Below is a small trained network, with its code and all its weights. Each question gives an input and a target symbol and asks what happens when units are switched off, that is, made to give their printed mean instead of their output.

import numpy as np


def w(rows, s, z=0):
    codes = np.array(rows[::2]) - 128.0
    scale = np.full(codes.shape[1], s)
    scale[-1] = z or s
    return codes * scale


def norm(h):
    return h / np.sqrt((h * h).mean(-1, keepdims=True) + 1e-5)


def softmax(a):
    e = np.exp(a - a.max(-1, keepdims=True))
    return e / e.sum(-1, keepdims=True)


def log_softmax(a):
    a = a - a.max(-1, keepdims=True)
    return a - np.log(np.exp(a).sum(-1, keepdims=True))


def net(x, mask):
    ids = ['Γβζηξπω'.index(c) for c in x.split()]
    T = len(ids)
    res = E[ids] + P[:T]
    u = 0
    for l in range(3):
        r = norm(res)
        for j in range(3):
            rows = slice(2 * j, 2 * j + 2)
            q, k, v = (r @ M[l][rows].T for M in (Q, K, V))
            z = softmax(np.where(np.tri(T) > 0, q @ k.T / 2**0.5, -1e9)) @ v
            o = O[l][rows]
            res = res + np.where(mask[u + j], z, o[:, -1]) @ o[:, :-1]
        u += 3
    return log_softmax(norm(res)[-1] @ U[:, :-1].T + U[:, -1])


Q, K, V, O = {}, {}, {}, {}
E = w([
[125,106,152,159,153],'Γ',
[128,84,173,139,173],'β',
[243,128,147,28,44],'ζ',
[119,82,131,142,149],'η',
[127,120,149,135,167],'ξ',
[94,125,154,138,154],'π',
[113,98,127,103,171],'ω',
],0.011)
P = w([
[145,148,86,121,86],'0',
[254,164,91,203,255],'1',
[217,126,150,169,231],'2',
[198,147,158,152,206],'3',
[169,155,173,142,194],'4',
[141,154,173,145,177],'5',
[124,145,177,143,167],'6',
[104,142,183,149,148],'7',
[90,132,172,146,124],'8',
[80,123,178,142,112],'9',
[62,108,182,142,99],'10',
[64,103,175,139,81],'11',
],0.0063)
Q[0] = w([
[122,138,78,141,116],'0.h0',
[118,165,98,175,139],'0.h0',
[80,94,193,137,225],'0.h1',
[155,117,247,99,151],'0.h1',
[97,166,92,33,125],'0.h2',
[119,58,84,93,200],'0.h2',
],0.011)
K[0] = w([
[97,118,188,145,127],'0.h0',
[101,156,122,152,153],'0.h0',
[107,139,131,95,10],'0.h1',
[195,219,102,133,67],'0.h1',
[89,138,108,78,197],'0.h2',
[140,69,86,38,130],'0.h2',
],0.012)
V[0] = w([
[60,102,132,131,252],'0.h0',
[140,142,153,2,108],'0.h0',
[122,135,167,27,130],'0.h1',
[253,123,144,92,127],'0.h1',
[150,93,225,117,38],'0.h2',
[134,192,199,181,200],'0.h2',
],0.006)
O[0] = w([
[214,47,131,139,153,229],'0.h0',
[138,177,127,228,100,97],'0.h0',
[138,75,224,131,88,156],'0.h1',
[75,114,192,29,119,255],'0.h1',
[185,255,122,96,172,105],'0.h2',
[147,87,34,114,115,221],'0.h2',
],0.0081,0.0047)
Q[1] = w([
[128,149,144,141,65],'1.h0',
[140,104,94,150,190],'1.h0',
[177,139,127,86,193],'1.h1',
[11,94,179,78,97],'1.h1',
[41,31,131,186,107],'1.h2',
[197,178,208,2,96],'1.h2',
],0.0095)
K[1] = w([
[144,144,113,143,99],'1.h0',
[124,110,161,138,163],'1.h0',
[94,103,138,141,121],'1.h1',
[140,133,163,103,64],'1.h1',
[119,117,226,112,205],'1.h2',
[156,217,148,84,3],'1.h2',
],0.013)
V[1] = w([
[224,117,73,50,20],'1.h0',
[205,224,172,60,34],'1.h0',
[65,47,129,179,214],'1.h1',
[254,185,81,90,102],'1.h1',
[55,90,187,120,227],'1.h2',
[248,159,187,119,180],'1.h2',
],0.0059)
O[1] = w([
[105,71,148,57,44,184],'1.h0',
[57,62,65,178,2,21],'1.h0',
[159,209,151,135,235,199],'1.h1',
[157,75,78,101,57,146],'1.h1',
[117,161,26,74,122,123],'1.h2',
[190,225,186,141,138,252],'1.h2',
],0.0058,0.0037)
Q[2] = w([
[217,178,148,150,203],'2.h0',
[150,173,114,72,201],'2.h0',
[210,134,115,77,253],'2.h1',
[143,191,112,161,68],'2.h1',
[180,140,112,49,210],'2.h2',
[59,172,97,234,62],'2.h2',
],0.014)
K[2] = w([
[125,168,139,111,44],'2.h0',
[139,93,175,122,79],'2.h0',
[55,142,237,119,76],'2.h1',
[188,181,131,134,150],'2.h1',
[133,135,159,124,68],'2.h2',
[130,139,165,176,253],'2.h2',
],0.023)
V[2] = w([
[113,206,144,54,133],'2.h0',
[213,113,133,72,51],'2.h0',
[142,114,248,148,149],'2.h1',
[184,197,82,193,113],'2.h1',
[156,127,141,142,187],'2.h2',
[113,84,202,151,112],'2.h2',
],0.015)
O[2] = w([
[114,214,142,80,150,151],'2.h0',
[192,156,210,138,62,163],'2.h0',
[59,118,204,151,89,254],'2.h1',
[183,153,161,136,249,23],'2.h1',
[94,140,125,142,72,201],'2.h2',
[154,197,58,196,146,136],'2.h2',
],0.015,0.0083)
U = w([
[170,159,235,107,82,115],'Γ',
[2,96,157,210,131,41],'β',
[92,7,41,102,36,9],'ζ',
[66,187,119,93,237,207],'η',
[151,187,45,195,127,153],'ξ',
[170,84,63,7,153,175],'π',
[196,15,126,195,185,200],'ω',
],0.0068,0.0013)

Each question gives the input, a string of symbols that net reads in full, and the target symbol t.
The units are the heads (2 rows each of Q, K, V and O). Each row of codes is followed by its name. A weight is (code - 128) times the scale printed after its matrix; where a second scale follows, it is the last column's (O and U).
mask holds one flag per head, layer by layer. A switched-off head (its flag False) gives its mean, the last column of its rows in O, instead of its output. The means were averaged over made-up inputs and are rounded, as every weight is.
A unit's drop is (log p(t) with every unit on - log p(t) with that unit switched off) / (log p(t) with every unit on - log p(t) with every unit switched off).
The circuit of an input: a set's keep is (log p(t) with only the set's units on - log p(t) with every unit switched off) / (log p(t) with every unit on - log p(t) with every unit switched off). Starting from all 9 units, units are removed one at a time, each time the one whose removal leaves the highest keep (on an exact tie, the one counted first), for as long as the keep stays at least 0.8.
circuit, biggest first: the units of the circuit, biggest drop first
unit that matters most: the unit with the biggest drop
heads that matter: for each layer, one digit per head in row order, 1 if its drop is at least 0.15 and else 0, layers parted by /
drop when u is switched off: that unit's drop, to one decimal
input π π η ξ π π η π ξ π ζ ζ, target ω: unit that matters most : 0.h1
input π ω ω π Γ π ω η, target ω: circuit, biggest first : 0.h1, 2.h1, 2.h0
input ξ β Γ, target ζ: circuit, biggest first : 0.h2, 2.h1
input ξ ξ β β, target ζ: circuit, biggest first : 0.h2, 2.h1
input ξ π ω ω, target ζ: heads that matter : 001 / 001 / 010
input ξ Γ ω ξ π Γ π π, target ζ: circuit, biggest first : 0.h2, 2.h1, 1.h2
input η Γ η Γ, target η: heads that matter : 011 / 000 / 100
input π η π β π, target ω: heads that matter : 010 / 000 / 110
input ζ η ω ζ η, target ξ: heads that matter : 111 / 110 / 011
input ζ Γ η η ζ ζ π β π Γ, target ξ: heads that matter : 111 / 100 / 011
input ζ β Γ ω π π β ζ ξ ω, target ξ: heads that matter : 111 / 100 / 011
input Γ π ω ξ Γ ξ π ω π, target π: circuit, biggest first : 2.h1, 0.h1, 2.h2, 1.h2
input Γ η η ω, target π: heads that matter : 110 / 000 / 010
input π ξ η π Γ ξ, target ω: unit that matters most : 0.h1
input Γ π ζ ξ π π ω β π β ζ, target π: heads that matter : 111 / 100 / 110
input β ω Γ ω π ω ω ξ ω β η, target Γ: circuit, biggest first : 2.h0, 0.h2, 1.h0
input ζ Γ ζ ξ β Γ, target ξ: heads that matter : 111 / 110 / 011
input ζ β π ξ β Γ ω ζ β η, target ξ: heads that matter : 111 / 100 / 011
input η ξ π ξ η π ω π Γ ω β, target η: heads that matter : 011 / 000 / 110
input ω ζ ω η ζ, target β: unit that matters most : 0.h2
input π β ζ π ζ π, target ω: drop when 2.h0 is switched off : 0.4
